data = ((9, -5, -21, 10, 27, 8, -9, -38), (8, -5, -21, 9, 26, 7, -9, -38), (-26, -19, 10, -4, -20, -17, -11, 35), (17, 10, 8, 11, 21, 16, 18, -21), (7, -3, -18, 8, 25, 5, -6, -34))
Indices start at 1.
row 1 col 1: 9
row 3 col 2: -19
row 1 col 8: -38
row 4 col 4: 11
row 1 col 7: -9
row 4 col 3: 8
row 5 col 2: -3
row 5 col 6: 5
row 1 col 2: -5
row 3 col 1: -26
row 1 col 6: 8
row 3 col 3: 10
row 5 col 5: 25
row 2 col 2: -5
row 4 col 1: 17
row 4 col 5: 21
row 3 col 8: 35
row 2 col 6: 7
row 5 col 3: -18
row 2 col 5: 26
row 4 col 2: 10

m = [[-51, -74, 40, -28, 37, -5, -4, -28, -51, -12, 45, -37, 52], [11, 65, -21, -4, 41, -29, -22, -6, -51, 1, -46, -28, -50], [-1, 10, -25, 70, -62, -16, -41, 17, 40, -4, 34, -59, -34]]
Indices start at 1.
row 1 col 1 => -51
row 1 col 4 => -28
row 3 col 3 => -25
row 2 col 12 => -28
row 1 col 10 => -12
row 2 col 7 => -22
row 1 col 9 => -51
row 3 col 11 => 34
row 1 col 11 => 45
row 2 col 13 => -50
row 1 col 6 => -5
row 1 col 3 => 40
row 2 col 8 => -6
row 1 col 5 => 37
row 2 col 4 => -4
row 2 col 1 => 11
row 2 col 6 => -29
row 2 col 11 => -46
row 1 col 7 => -4
row 3 col 6 => -16
row 2 col 9 => -51
row 2 col 10 => 1

X = [[-5.284, 118.025, 38.225, 110.486, -26.573, 69.670, 186.425, 38.716, 7.593], [80.559, 30.681, 76.204, 67.288, 14.491, 35.781, 23.191, -29.445, -36.267], [39.570, -39.420, 41.320, -14.389, 53.751, 39.574, 134.365, -0.400, 84.601], [19.589, 91.703, 131.805, -184.306, 69.702, -36.724, 119.451, 14.109, 91.049], [58.443, -18.285, 11.545, -61.437, 58.414, 10.761, -53.823, -22.142, 39.438], [38.073, 53.694, 2.590, 33.874, 48.651, -49.475, 286.471, 3.004, -30.198], [3.747, -58.807, 68.270, -187.661, -25.249, -6.463, 93.844, 25.860, 53.297], [21.273, 80.670, 64.337, -39.340, 21.634, -5.886, -11.599, 28.092, 17.226], [46.737, -25.688, 27.085, -54.910, 32.144, -24.594, -73.320, 42.029, -3.653], [22.511, -39.261, 0.805, -58.210, 34.689, 44.365, 120.454, 16.300, 43.699], [-29.437, 111.328, 46.447, 15.921, 6.610, 51.021, 12.891, 60.334, 58.234], [63.965, -1.625, 92.840, 26.118, -74.241, -1.809, 124.100, 45.262, 31.066], [100.187, -89.953, 18.086, 67.970, 69.068, 10.942, 61.498, -16.791, 87.761], [122.982, -63.572, 25.858, 168.264, -24.563, 30.997, 16.761, -32.686, -41.649], [-24.779, 124.403, 32.795, 121.383, -10.102, 23.333, 24.443, 30.516, 80.885], [66.345, -37.549, 10.265, 41.692, -15.172, -15.495, 158.330, 29.719, -0.104]]
Rows and columns are counted from 1.
(1, 1): -5.284
(11, 7): 12.891
(10, 3): 0.805
(11, 6): 51.021
(16, 7): 158.330
(11, 3): 46.447
(2, 6): 35.781
(16, 9): -0.104
(3, 6): 39.574
(9, 9): -3.653
(9, 3): 27.085
(8, 9): 17.226
(13, 7): 61.498
(1, 9): 7.593
(8, 1): 21.273
(7, 1): 3.747
(16, 8): 29.719
(16, 2): -37.549
(12, 5): -74.241
(10, 6): 44.365
(13, 5): 69.068
(2, 5): 14.491
(2, 1): 80.559
(10, 1): 22.511
(14, 6): 30.997
(9, 8): 42.029
(15, 6): 23.333
(7, 4): -187.661
(16, 4): 41.692
(8, 2): 80.670
(16, 6): -15.495
(12, 9): 31.066
(9, 1): 46.737

B =
132.20,-22.29,31.15,-63.43,-30.94,41.73,-64.57,83.97,-35.64,106.86,-72.67,43.55,-113.76,36.09
-70.16,-74.33,-9.09,2.32,-38.63,54.19,-77.94,114.94,-8.48,54.38,71.07,-51.37,31.01,-158.91
Indices start at 1.
row 1 col 1	132.20
row 2 col 5	-38.63
row 2 col 3	-9.09
row 1 col 11	-72.67
row 1 col 8	83.97
row 1 col 2	-22.29
row 2 col 1	-70.16
row 2 col 13	31.01
row 2 col 10	54.38
row 1 col 5	-30.94
row 1 col 4	-63.43
row 2 col 11	71.07
row 1 col 7	-64.57
row 2 col 12	-51.37
row 1 col 3	31.15
row 1 col 9	-35.64
row 2 col 4	2.32
row 2 col 14	-158.91
row 2 col 8	114.94

a =
[[-0.11 -0.16 -0.05 -0.09  0.06 -0.03 -0.19 -0.09]
 [-0.03 -0.02 -0.12  0.00 -0.05 -0.04  0.21  0.16]]
Rows and columns are counted from 1.
(1, 1) = -0.11
(2, 8) = 0.16
(2, 4) = 0.00
(1, 2) = -0.16
(1, 8) = -0.09
(2, 7) = 0.21
(2, 5) = -0.05
(1, 6) = -0.03
(2, 6) = -0.04
(1, 7) = -0.19

x =
[[-14  13  -6   5 -10 -34 -22 -47 -14  -5]
 [-11 -42  23 -11 -13  -6 -53 -39  10   8]
 [-26   7  10  -9  -3  23  40 -32 -11  -1]
 [-41 -36   0  -6  15  27   4  55   3   0]
 [ -3 -30   4  20 -24  27 -94  12   1  35]
 [ 32 -15  38  30   1 -29  29 -42 -10  13]
 [ 19  28   1  25 -17 -27 -50 -36   8   1]
 [-29  18  31 -33 -26 -43  56   9 -19   5]
 [-16   1   6   2  13   5  44 -76   6  13]
 [ -1 -23   3 -18   9  44 -36  24   6 -25]
 [-55 -18   9  -6  19 -90  14  20  -4  -2]
 [ 11 -18 -15 -26  -9 -22  32 -27  -7 -12]]
Indices start at 1.
(1, 1) => -14
(4, 2) => -36
(8, 8) => 9
(6, 6) => -29
(7, 3) => 1
(3, 2) => 7
(5, 5) => -24
(7, 9) => 8
(11, 8) => 20
(3, 5) => -3
(2, 2) => -42
(8, 9) => -19
(5, 8) => 12
(12, 6) => -22
(11, 4) => -6
(8, 4) => -33
(3, 7) => 40
(11, 5) => 19
(10, 2) => -23
(6, 4) => 30
(6, 10) => 13
(6, 7) => 29
(2, 7) => -53
(9, 10) => 13
(8, 1) => -29
(12, 4) => -26
(8, 3) => 31
(7, 7) => -50
(12, 5) => -9
(1, 10) => -5
